Here is a tiny trained network, its code and every weight. The questions are about switching its units off for an input and a target symbol, where a switched-off unit gives its printed mean instead of its output.

import numpy as np


def w(rows, s, z=0):
    codes = np.array(rows[::2]) - 128.0
    scale = np.full(codes.shape[1], s)
    scale[-1] = z or s
    return codes * scale


def f(y):
    return np.maximum(y, 0)


def softmax(a):
    e = np.exp(a - a.max(-1, keepdims=True))
    return e / e.sum(-1, keepdims=True)


def log_softmax(a):
    a = a - a.max(-1, keepdims=True)
    return a - np.log(np.exp(a).sum(-1, keepdims=True))


def net(x, mask):
    ids = ['βδεζθξπτφψω'.index(c) for c in x.split()]
    T = len(ids)
    res = E[ids] + P[:T]
    u = 0
    for l in range(3):
        q, k, v = (res @ M[l].T for M in (Q, K, V))
        z = softmax(np.where(np.tri(T) > 0, q @ k.T / 3**0.5, -1e9)) @ v
        res = res + np.where(mask[u], z, O[l][:, -1]) @ O[l][:, :-1]
        u += 1
        y = f(res @ A[l][:, :-1].T + A[l][:, -1])
        res = res + np.where(mask[u : u + 4], y, B[l][:, -1]) @ B[l][:, :-1]
        u += 4
    return log_softmax(res[-1] @ U[:, :-1].T + U[:, -1])


Q, K, V, O, A, B = {}, {}, {}, {}, {}, {}
E = w([
[93,188,135,138,169],'β',
[62,158,200,57,145],'δ',
[127,173,87,171,137],'ε',
[132,186,178,180,157],'ζ',
[82,133,197,56,155],'θ',
[143,197,191,216,154],'ξ',
[178,63,145,65,131],'π',
[57,134,35,65,231],'τ',
[115,198,255,141,144],'φ',
[185,95,102,153,138],'ψ',
[104,141,141,103,162],'ω',
],0.0089)
P = w([
[134,73,71,168,253],'0',
[57,170,207,30,161],'1',
[91,188,189,46,183],'2',
[115,209,171,62,188],'3',
[139,156,52,71,91],'4',
[148,158,52,83,120],'5',
[146,164,86,69,140],'6',
[149,157,87,85,156],'7',
[154,162,90,83,178],'8',
[165,157,71,82,189],'9',
[140,203,158,57,193],'10',
[151,196,160,62,190],'11',
[132,209,182,56,225],'12',
],0.0058)
Q[0] = w([
[109,25,123,218,33],'L0H1',
[132,132,142,107,192],'L0H1',
[134,181,101,74,254],'L0H1',
],0.0072)
K[0] = w([
[140,173,222,87,1],'L0H1',
[118,123,93,156,169],'L0H1',
[127,113,80,198,197],'L0H1',
],0.0081)
V[0] = w([
[57,99,98,1,134],'L0H1',
[74,195,149,226,131],'L0H1',
[155,56,39,208,148],'L0H1',
],0.0086)
O[0] = w([
[28,102,91,204,167,252],'L0H1',
[124,201,177,2,135,90],'L0H1',
[197,139,89,117,194,197],'L0H1',
],0.0094,0.0029)
A[0] = w([
[146,31,149,88,168,253],'L0N1',
[216,118,208,44,108,150],'L0N2',
[144,184,87,74,216,102],'L0N3',
[212,1,131,159,137,189],'L0N4',
],0.0059,0.004)
B[0] = w([
[119,228,105,178,198,253],'L0N1',
[170,178,228,172,73,170],'L0N2',
[176,102,85,95,167,234],'L0N3',
[128,196,156,255,137,186],'L0N4',
],0.0064,0.0042)
Q[1] = w([
[99,57,122,192,130],'L1H1',
[36,3,80,99,69],'L1H1',
[94,165,132,223,238],'L1H1',
],0.0052)
K[1] = w([
[146,112,125,167,75],'L1H1',
[109,127,254,160,11],'L1H1',
[195,121,74,204,198],'L1H1',
],0.0071)
V[1] = w([
[190,157,191,141,102],'L1H1',
[130,164,116,1,179],'L1H1',
[79,150,189,64,106],'L1H1',
],0.0095)
O[1] = w([
[209,206,101,190,82,77],'L1H1',
[196,19,51,170,145,176],'L1H1',
[175,104,200,254,160,2],'L1H1',
],0.0077,0.0086)
A[1] = w([
[121,55,71,84,171,85],'L1N1',
[97,168,160,72,122,108],'L1N2',
[139,155,77,2,150,74],'L1N3',
[193,195,168,167,102,1],'L1N4',
],0.0063,0.0025)
B[1] = w([
[141,16,155,62,52,222],'L1N1',
[140,141,94,230,95,165],'L1N2',
[130,165,72,144,3,254],'L1N3',
[161,124,147,228,47,139],'L1N4',
],0.0044,0.0089)
Q[2] = w([
[91,254,95,97,17],'L2H1',
[146,155,133,110,114],'L2H1',
[153,123,182,180,134],'L2H1',
],0.0084)
K[2] = w([
[136,9,2,72,198],'L2H1',
[117,110,127,141,184],'L2H1',
[68,137,178,120,114],'L2H1',
],0.0068)
V[2] = w([
[132,125,165,170,255],'L2H1',
[197,215,147,202,148],'L2H1',
[62,155,183,189,231],'L2H1',
],0.0079)
O[2] = w([
[81,103,91,187,97,42],'L2H1',
[111,173,88,254,182,78],'L2H1',
[35,151,88,164,63,1],'L2H1',
],0.0071,0.0081)
A[2] = w([
[6,185,98,196,58,133],'L2N1',
[219,65,179,63,86,73],'L2N2',
[57,55,128,104,196,253],'L2N3',
[117,208,2,218,211,117],'L2N4',
],0.0066,0.0069)
B[2] = w([
[97,97,32,106,218,164],'L2N1',
[82,114,145,135,192,235],'L2N2',
[179,117,128,174,22,246],'L2N3',
[87,154,255,66,91,249],'L2N4',
],0.0086,0.012)
U = w([
[205,92,95,172,126,254],'β',
[99,123,87,143,121,162],'δ',
[160,127,102,101,254,176],'ε',
[131,132,141,144,100,73],'ζ',
[93,130,79,139,123,137],'θ',
[167,143,136,147,26,120],'ξ',
[60,162,106,97,180,9],'π',
[108,79,154,100,101,49],'τ',
[99,120,165,136,169,25],'φ',
[129,206,109,85,55,213],'ψ',
[166,126,99,151,37,147],'ω',
],0.0061,0.0028)

Each question gives the input, a string of symbols that net reads in full, and the target symbol t.
The units are the heads (3 rows each of Q, K, V and O) and the neurons (one row each of A and B). Each row of codes is followed by its name. A weight is (code - 128) times the scale printed after its matrix; where a second scale follows, it is the last column's (O, A, B and U).
mask holds one flag per unit, layer by layer, with each layer's heads first. A switched-off unit (its flag False) gives its mean, the last column of its rows in O or B, instead of its output. The means were averaged over made-up inputs and are rounded, as every weight is.
A unit's drop is (log p(t) with every unit on - log p(t) with that unit switched off) / (log p(t) with every unit on - log p(t) with every unit switched off).
The circuit of an input: a set's keep is (log p(t) with only the set's units on - log p(t) with every unit switched off) / (log p(t) with every unit on - log p(t) with every unit switched off). Starting from the 12 units with the biggest drops (on a tie, the unit counted first), units are removed one at a time, each time the one whose removal leaves the highest keep (on an exact tie, the one counted first), for as long as the keep stays at least 0.8.
circuit, biggest first: the units of the circuit, biggest drop first
most important unit: the unit with the biggest drop
k most important neurons: the k neurons with the biggest drops, biggest first
k most important neurons of layer l: the k neurons of layer l with the biggest drops, biggest first
input β ε ψ, target β: circuit, biggest first -> [L1H1 L0H1 L2N4]
input π π ψ ω ω π φ ψ τ π, target ψ: circuit, biggest first -> [L1H1 L0H1 L0N4 L2H1]
input τ ψ π φ θ θ θ, target τ: circuit, biggest first -> [L1H1 L2H1 L0H1 L1N1]
input τ ζ ε π β ψ π β π τ ψ τ ψ, target τ: 2 most important neurons -> [L1N1 L0N3]
input ε ξ ψ τ θ ε ψ ε, target β: circuit, biggest first -> [L0H1 L1H1 L2N4]
input ε ξ ζ ζ ψ ε ψ ψ δ, target ε: circuit, biggest first -> [L0H1 L2N3 L1H1 L2H1]
input π β ξ τ, target ψ: most important neuron of layer 0 -> [L0N4]
input ξ ε π, target ξ: 2 most important neurons of layer 1 -> [L1N4 L1N1]
input ψ ε π θ, target ψ: 2 most important neurons of layer 1 -> [L1N1 L1N3]
input ξ ξ ξ, target ξ: circuit, biggest first -> [L0H1 L1H1 L0N2]
input τ ψ ψ ε ψ ξ ε δ, target τ: 3 most important neurons -> [L1N1 L2N2 L0N3]
input ξ ψ δ, target ξ: 2 most important neurons -> [L0N2 L2N4]
input ψ ε θ ξ, target ψ: circuit, biggest first -> [L0N4 L1H1 L0H1]
input τ π ζ, target τ: most important unit -> L1H1
input τ δ ψ ε ψ ψ φ θ ξ ξ ω θ ω, target τ: 2 most important neurons -> [L1N1 L0N3]
input π ε ξ, target π: 4 most important neurons -> [L0N4 L2N1 L2N3 L1N1]
input ξ δ ξ ψ, target ξ: 4 most important neurons -> [L2N4 L0N2 L2N2 L1N4]
input τ ψ ψ φ φ, target τ: 3 most important neurons -> [L1N1 L2N2 L0N3]
input ψ δ ξ, target ψ: circuit, biggest first -> [L0N4 L0H1 L1H1]
input ψ ψ ψ τ φ β ω ζ ε φ, target ε: most important neuron of layer 1 -> [L1N3]
input ψ τ δ ε, target ε: 2 most important neurons -> [L1N3 L2N2]
input τ ψ ε ε θ, target τ: 3 most important neurons -> [L1N1 L2N2 L0N3]
input ψ ε ψ ψ ω ζ ψ π θ β ψ ξ θ, target ε: 2 most important neurons -> [L2N3 L2N4]
